Here is a tiny trained network, its code and every weight. The questions are about switching its units off for an input and a class, where a switched-off unit gives its printed mean instead of its output.

import numpy as np


def w(rows, s, z=0):
    codes = np.array(rows[::2]) - 128.0
    scale = np.full(codes.shape[1], s)
    scale[-1] = z or s
    return codes * scale


def f(y):
    return np.maximum(y, 0)


def log_softmax(a):
    a = a - a.max(-1, keepdims=True)
    return a - np.log(np.exp(a).sum(-1, keepdims=True))


def net(x, mask):
    res = np.array(x, float).reshape(1, 7) / 4 @ E
    y = f(res @ A[0][:, :-1].T + A[0][:, -1])
    res = res + np.where(mask, y, B[0][:, -1]) @ B[0][:, :-1]
    return log_softmax(res[-1] @ U[:, :-1].T + U[:, -1])


A, B = {}, {}
E = w([
[100,51,142],'x0',
[155,124,100],'x1',
[133,129,123],'x2',
[81,53,160],'x3',
[139,123,117],'x4',
[122,129,135],'x5',
[189,123,252],'x6',
],0.012)
A[0] = w([
[95,208,161,142],'neuron 0',
[188,58,133,91],'neuron 1',
[79,180,64,57],'neuron 2',
[178,151,177,91],'neuron 3',
[79,152,98,81],'neuron 4',
[89,156,131,150],'neuron 5',
[120,114,109,153],'neuron 6',
[154,99,94,115],'neuron 7',
[141,162,167,90],'neuron 8',
[211,204,174,94],'neuron 9',
[161,76,159,23],'neuron 10',
[56,110,148,134],'neuron 11',
[166,85,187,3],'neuron 12',
[163,181,144,120],'neuron 13',
[84,99,89,77],'neuron 14',
[153,35,80,78],'neuron 15',
[99,116,125,89],'neuron 16',
[63,167,52,105],'neuron 17',
[131,53,123,72],'neuron 18',
[129,122,119,100],'neuron 19',
[61,168,57,233],'neuron 20',
[55,102,73,110],'neuron 21',
[90,154,88,102],'neuron 22',
[205,59,109,113],'neuron 23',
[97,153,96,105],'neuron 24',
[172,105,158,186],'neuron 25',
[143,89,134,42],'neuron 26',
[193,136,182,45],'neuron 27',
[159,113,167,131],'neuron 28',
[131,155,158,114],'neuron 29',
[57,178,46,82],'neuron 30',
[75,180,136,162],'neuron 31',
[103,92,87,95],'neuron 32',
[10,77,7,85],'neuron 33',
[28,171,18,230],'neuron 34',
[154,103,149,203],'neuron 35',
[154,138,137,128],'neuron 36',
[118,134,94,141],'neuron 37',
[208,86,224,158],'neuron 38',
[161,106,98,101],'neuron 39',
],0.012,0.0069)
B[0] = w([
[159,114,109,163],'neuron 0',
[93,125,131,152],'neuron 1',
[162,114,79,174],'neuron 2',
[168,115,156,170],'neuron 3',
[158,122,122,153],'neuron 4',
[137,130,122,146],'neuron 5',
[126,121,131,148],'neuron 6',
[131,130,124,141],'neuron 7',
[156,116,139,152],'neuron 8',
[209,108,151,196],'neuron 9',
[76,138,154,145],'neuron 10',
[104,145,149,159],'neuron 11',
[46,145,153,156],'neuron 12',
[178,117,129,167],'neuron 13',
[152,128,165,156],'neuron 14',
[103,142,159,155],'neuron 15',
[127,125,141,136],'neuron 16',
[143,130,60,192],'neuron 17',
[100,147,156,151],'neuron 18',
[127,126,130,129],'neuron 19',
[35,128,151,219],'neuron 20',
[165,119,172,180],'neuron 21',
[146,128,113,161],'neuron 22',
[107,140,126,150],'neuron 23',
[139,122,104,154],'neuron 24',
[147,123,97,176],'neuron 25',
[110,123,158,133],'neuron 26',
[99,132,174,168],'neuron 27',
[125,131,98,163],'neuron 28',
[145,111,124,147],'neuron 29',
[165,140,74,194],'neuron 30',
[135,135,106,156],'neuron 31',
[136,128,155,155],'neuron 32',
[213,95,207,229],'neuron 33',
[4,162,121,251],'neuron 34',
[130,128,103,170],'neuron 35',
[142,117,126,145],'neuron 36',
[112,134,118,156],'neuron 37',
[135,145,48,221],'neuron 38',
[132,132,129,136],'neuron 39',
],0.03,0.016)
U = w([
[131,97,14,228],'0',
[2,96,161,162],'1',
[184,9,239,2],'2',
],0.0035,0.0029)

Each question gives the input, the list of numbers given to net, and the class t.
The units are the neurons (one row each of A and B). Each row of codes is followed by its name. A weight is (code - 128) times the scale printed after its matrix; where a second scale follows, it is the last column's (A, B and U).
mask holds one flag per neuron, in row order. A switched-off neuron (its flag False) gives its mean, the last column of its row in B, instead of its output. The means were averaged over made-up inputs and are rounded, as every weight is.
A unit's drop is (log p(t) with every unit on - log p(t) with that unit switched off) / (log p(t) with every unit on - log p(t) with every unit switched off).
The circuit of an input: a set's keep is (log p(t) with only the set's units on - log p(t) with every unit switched off) / (log p(t) with every unit on - log p(t) with every unit switched off). Starting from the 12 units with the biggest drops (on a tie, the unit counted first), units are removed one at a time, each time the one whose removal leaves the highest keep (on an exact tie, the one counted first), for as long as the keep stays at least 0.8.
circuit, biggest first: the units of the circuit, biggest drop first
most important unit: the unit with the biggest drop
k most important neurons: the k neurons with the biggest drops, biggest first
drop of u: that unit's drop, to one decimal
input [2,0,7,5,-5,6,-7], class 2: most important unit -> neuron 33
input [-1,0,7,5,-5,8,5], class 0: 3 most important neurons -> [neuron 34; neuron 38; neuron 20]
input [4,-6,-3,8,5,3,-1], class 2: 2 most important neurons -> [neuron 34; neuron 33]
input [-3,3,-3,1,4,-7,8], class 0: 2 most important neurons -> [neuron 38; neuron 33]
input [3,0,6,-4,4,1,-1], class 1: circuit, biggest first -> [neuron 38; neuron 9]
input [-1,8,-1,-4,3,-1,4], class 2: 2 most important neurons -> [neuron 34; neuron 9]
input [-3,-5,8,2,-4,2,-7], class 1: 3 most important neurons -> [neuron 34; neuron 20; neuron 38]
input [-6,7,6,-1,-6,-3,4], class 2: 2 most important neurons -> [neuron 9; neuron 34]
input [2,7,5,4,6,-2,-7], class 2: 4 most important neurons -> [neuron 33; neuron 21; neuron 14; neuron 38]
input [-1,-1,4,2,-8,7,4], class 0: 4 most important neurons -> [neuron 33; neuron 38; neuron 34; neuron 20]
input [-5,-1,5,2,-1,5,-6], class 1: 4 most important neurons -> [neuron 34; neuron 20; neuron 38; neuron 9]
input [6,2,6,-7,-2,-1,8], class 0: 2 most important neurons -> [neuron 38; neuron 33]
input [-8,-2,-4,7,3,-5,-6], class 1: 2 most important neurons -> [neuron 34; neuron 20]
input [6,3,-8,-5,5,6,-7], class 1: circuit, biggest first -> [neuron 34]
input [-6,-8,8,3,-8,4,7], class 0: 3 most important neurons -> [neuron 38; neuron 33; neuron 21]
input [6,4,4,7,-2,-2,-8], class 2: 2 most important neurons -> [neuron 33; neuron 21]
input [7,8,1,2,5,-3,-2], class 2: drop of neuron 17 -> 0.0
input [6,7,-2,3,2,7,-4], class 2: drop of neuron 38 -> 0.1
input [-5,5,1,5,-8,4,-3], class 1: drop of neuron 38 -> 0.2
input [2,-1,-8,-3,6,-1,-1], class 1: most important unit -> neuron 38
